Below is a small trained network, with its code and all its weights. Each question gives an input and a class and asks what happens when units are switched off, that is, made to give their printed mean instead of their output.

import numpy as np


def w(rows, s, z=0):
    codes = np.array(rows[::2]) - 128.0
    scale = np.full(codes.shape[1], s)
    scale[-1] = z or s
    return codes * scale


def f(y):
    return np.maximum(y, 0)


def log_softmax(a):
    a = a - a.max(-1, keepdims=True)
    return a - np.log(np.exp(a).sum(-1, keepdims=True))


def net(x, mask):
    res = np.array(x, float).reshape(1, 6) / 4 @ E
    y = f(res @ A[0][:, :-1].T + A[0][:, -1])
    res = res + np.where(mask, y, B[0][:, -1]) @ B[0][:, :-1]
    return log_softmax(res[-1] @ U[:, :-1].T + U[:, -1])


A, B = {}, {}
E = w([
[148,246,214,136,197,206,141,8,183,104],'x0',
[114,125,122,104,152,130,101,147,143,139],'x1',
[81,135,183,78,92,81,3,63,18,45],'x2',
[134,145,131,125,123,125,117,142,123,138],'x3',
[252,26,179,41,64,217,96,83,128,181],'x4',
[96,160,188,36,81,196,201,241,110,44],'x5',
],0.0067)
A[0] = w([
[109,67,64,135,104,108,121,205,92,124,14],'N1',
[180,92,106,219,175,58,71,46,113,203,79],'N2',
[131,53,90,134,81,89,130,221,123,137,117],'N3',
[141,88,75,178,176,85,42,73,170,183,2],'N4',
[116,162,165,54,98,207,165,239,106,80,56],'N5',
[151,133,124,130,129,122,182,137,137,207,11],'N6',
[176,147,67,156,154,197,217,188,185,176,140],'N7',
[96,153,164,111,134,137,182,200,120,60,44],'N8',
[133,115,99,131,124,167,211,169,171,204,168],'N9',
[160,137,112,151,142,174,186,184,202,185,164],'N10',
[235,55,198,83,76,187,81,122,164,162,73],'N11',
[140,193,198,93,187,158,142,77,172,120,77],'N12',
[77,188,80,187,156,51,164,141,124,82,138],'N13',
[65,205,140,157,152,89,167,211,122,62,113],'N14',
[116,115,181,91,109,83,55,95,82,42,152],'N15',
[144,131,52,172,147,92,51,56,145,228,66],'N16',
[119,41,74,117,84,91,133,183,109,109,36],'N17',
[98,136,171,34,127,178,213,176,91,80,20],'N18',
[203,84,187,100,120,169,113,103,123,160,176],'N19',
[103,127,197,56,109,178,190,212,144,41,72],'N20',
[254,72,175,90,76,159,114,121,126,207,33],'N21',
[58,206,107,201,199,51,143,193,114,75,99],'N22',
[100,113,136,80,106,114,60,85,81,58,138],'N23',
[45,171,88,174,192,71,139,125,121,129,111],'N24',
[86,119,197,92,123,111,56,86,54,102,148],'N25',
[105,220,168,130,166,199,137,71,178,106,119],'N26',
[207,104,135,113,58,186,76,111,134,175,130],'N27',
[76,206,154,173,179,162,125,100,182,76,135],'N28',
[101,120,167,83,104,136,116,135,95,61,126],'N29',
[135,48,54,126,64,75,132,198,121,113,82],'N30',
[192,85,170,49,121,202,137,171,124,98,116],'N31',
[127,131,102,103,139,186,220,174,183,123,166],'N32',
[95,37,111,122,62,75,149,186,97,170,52],'N33',
[156,195,202,107,169,217,134,38,161,124,67],'N34',
[85,113,188,105,93,201,192,199,118,69,41],'N35',
[130,180,197,104,182,197,149,52,163,89,61],'N36',
[66,124,191,66,116,145,84,110,29,72,183],'N37',
[96,64,90,130,92,91,143,171,87,130,138],'N38',
[168,148,82,136,153,189,149,195,175,162,97],'N39',
[117,88,110,118,64,93,70,184,77,118,72],'N40',
[185,57,144,61,86,207,97,99,133,133,53],'N41',
[182,64,136,64,102,168,143,85,117,139,100],'N42',
[177,107,101,161,152,180,204,169,161,174,131],'N43',
[169,211,204,119,193,195,117,78,183,92,52],'N44',
[75,111,156,113,102,126,38,91,66,50,150],'N45',
],0.0066,0.0013)
B[0] = w([
[202,158,65,60,152,141,133,192,107,105,204],'N1',
[154,69,205,193,194,106,108,51,54,250,224],'N2',
[211,131,82,71,103,167,121,199,85,88,220],'N3',
[174,78,190,192,181,80,129,61,73,237,202],'N4',
[161,68,195,177,193,91,146,44,56,228,247],'N5',
[118,164,143,172,79,176,62,87,157,170,167],'N6',
[80,197,60,214,51,201,32,84,194,121,249],'N7',
[105,46,239,171,199,58,150,84,70,187,206],'N8',
[112,205,87,217,86,193,80,98,180,118,222],'N9',
[78,201,69,204,51,193,73,83,161,125,228],'N10',
[44,106,158,76,134,39,162,137,217,31,233],'N11',
[209,128,49,84,141,147,132,191,72,111,213],'N12',
[46,97,201,93,114,73,162,172,184,41,231],'N13',
[34,71,202,89,115,48,199,98,169,59,237],'N14',
[100,211,64,218,27,191,62,83,195,147,215],'N15',
[159,62,212,194,229,85,144,42,18,202,213],'N16',
[207,154,64,61,170,152,145,209,80,98,205],'N17',
[167,52,221,183,198,99,124,45,58,230,225],'N18',
[69,77,146,79,161,72,170,170,173,63,204],'N19',
[169,76,220,215,184,105,143,50,53,253,246],'N20',
[36,97,186,93,134,69,166,116,204,54,222],'N21',
[28,82,164,56,121,43,204,159,219,42,255],'N22',
[101,210,94,178,58,187,67,67,190,129,205],'N23',
[56,102,158,92,130,24,187,119,182,64,219],'N24',
[77,206,43,183,60,222,82,67,169,138,213],'N25',
[196,113,43,44,140,133,127,199,61,85,227],'N26',
[68,89,181,93,134,83,179,137,175,78,203],'N27',
[154,108,75,28,137,95,161,208,110,79,216],'N28',
[151,132,142,179,116,169,115,82,115,177,189],'N29',
[225,144,21,56,130,147,145,206,71,113,221],'N30',
[72,66,215,95,151,61,162,105,169,110,219],'N31',
[126,194,89,234,90,216,61,49,151,160,228],'N32',
[203,154,26,79,142,147,151,211,74,108,213],'N33',
[213,136,48,54,148,115,111,224,49,97,238],'N34',
[162,92,207,188,171,129,121,45,58,222,225],'N35',
[217,99,39,83,132,157,105,225,72,82,224],'N36',
[102,236,94,200,72,190,72,68,158,156,226],'N37',
[203,130,73,75,126,132,168,184,68,96,202],'N38',
[98,160,87,183,114,164,57,72,171,149,204],'N39',
[178,159,84,106,112,178,123,146,95,108,203],'N40',
[47,72,179,73,94,59,187,142,227,67,214],'N41',
[72,115,161,82,125,71,202,159,171,47,197],'N42',
[71,201,87,172,42,195,70,85,201,132,218],'N43',
[225,132,36,64,144,181,136,236,72,94,234],'N44',
[82,205,63,216,38,204,84,64,205,136,217],'N45',
],0.0051,0.0081)
U = w([
[78,215,62,207,36,229,68,78,184,127,109],'0',
[27,81,192,41,119,47,200,165,190,42,2],'1',
[254,134,43,28,136,177,138,220,20,84,8],'2',
[177,62,218,192,190,105,134,53,22,217,150],'3',
],0.0077,0.00089)

Each question gives the input, the list of numbers given to net, and the class t.
The units are the neurons (one row each of A and B). Each row of codes is followed by its name. A weight is (code - 128) times the scale printed after its matrix; where a second scale follows, it is the last column's (A, B and U).
mask holds one flag per neuron, in row order. A switched-off neuron (its flag False) gives its mean, the last column of its row in B, instead of its output. The means were averaged over made-up inputs and are rounded, as every weight is.
A unit's drop is (log p(t) with every unit on - log p(t) with that unit switched off) / (log p(t) with every unit on - log p(t) with every unit switched off).
The circuit of an input: a set's keep is (log p(t) with only the set's units on - log p(t) with every unit switched off) / (log p(t) with every unit on - log p(t) with every unit switched off). Starting from the 12 units with the biggest drops (on a tie, the unit counted first), units are removed one at a time, each time the one whose removal leaves the highest keep (on an exact tie, the one counted first), for as long as the keep stays at least 0.8.
circuit, biggest first: the units of the circuit, biggest drop first
k most important neurons: the k neurons with the biggest drops, biggest first
drop of u: that unit's drop, to one decimal
input [3,6,-6,6,-8,-5], class 1: circuit, biggest first : N22
input [-2,-3,8,-4,8,4], class 0: 2 most important neurons : N37; N15
input [-3,-2,0,7,3,-3], class 1: circuit, biggest first : N21; N27; N11
input [7,-1,3,-4,-7,-6], class 1: 3 most important neurons : N22; N24; N13
input [-5,-6,-1,-4,-4,-4], class 2: circuit, biggest first : N30; N38
input [3,-2,-7,-1,6,8], class 3: 2 most important neurons : N20; N5
input [-8,-6,-3,-7,8,0], class 1: 2 most important neurons : N21; N11
input [8,-4,7,6,2,1], class 2: 2 most important neurons : N34; N44
input [6,0,5,5,-3,-7], class 3: 2 most important neurons : N2; N16
input [-6,-3,6,-3,2,3], class 0: 4 most important neurons : N45; N15; N37; N23
input [4,-6,7,1,5,7], class 0: 3 most important neurons : N37; N15; N25
input [0,-7,7,-3,6,7], class 0: 2 most important neurons : N37; N15
input [-4,-6,8,-7,2,-7], class 0: 3 most important neurons : N45; N15; N25
input [-8,4,4,0,-7,8], class 2: circuit, biggest first : N30
input [-4,6,-8,-5,8,1], class 0: 2 most important neurons : N7; N9
input [6,-7,0,-7,-6,8], class 3: drop of N35 : 0.1
input [1,-7,-4,-4,-5,6], class 3: drop of N20 : 0.2
input [-7,5,3,-1,-8,-8], class 1: drop of N5 : 0.2
input [8,2,-3,1,6,0], class 2: drop of N44 : 0.3
input [-2,1,-6,-8,-1,6], class 0: most important neuron : N7
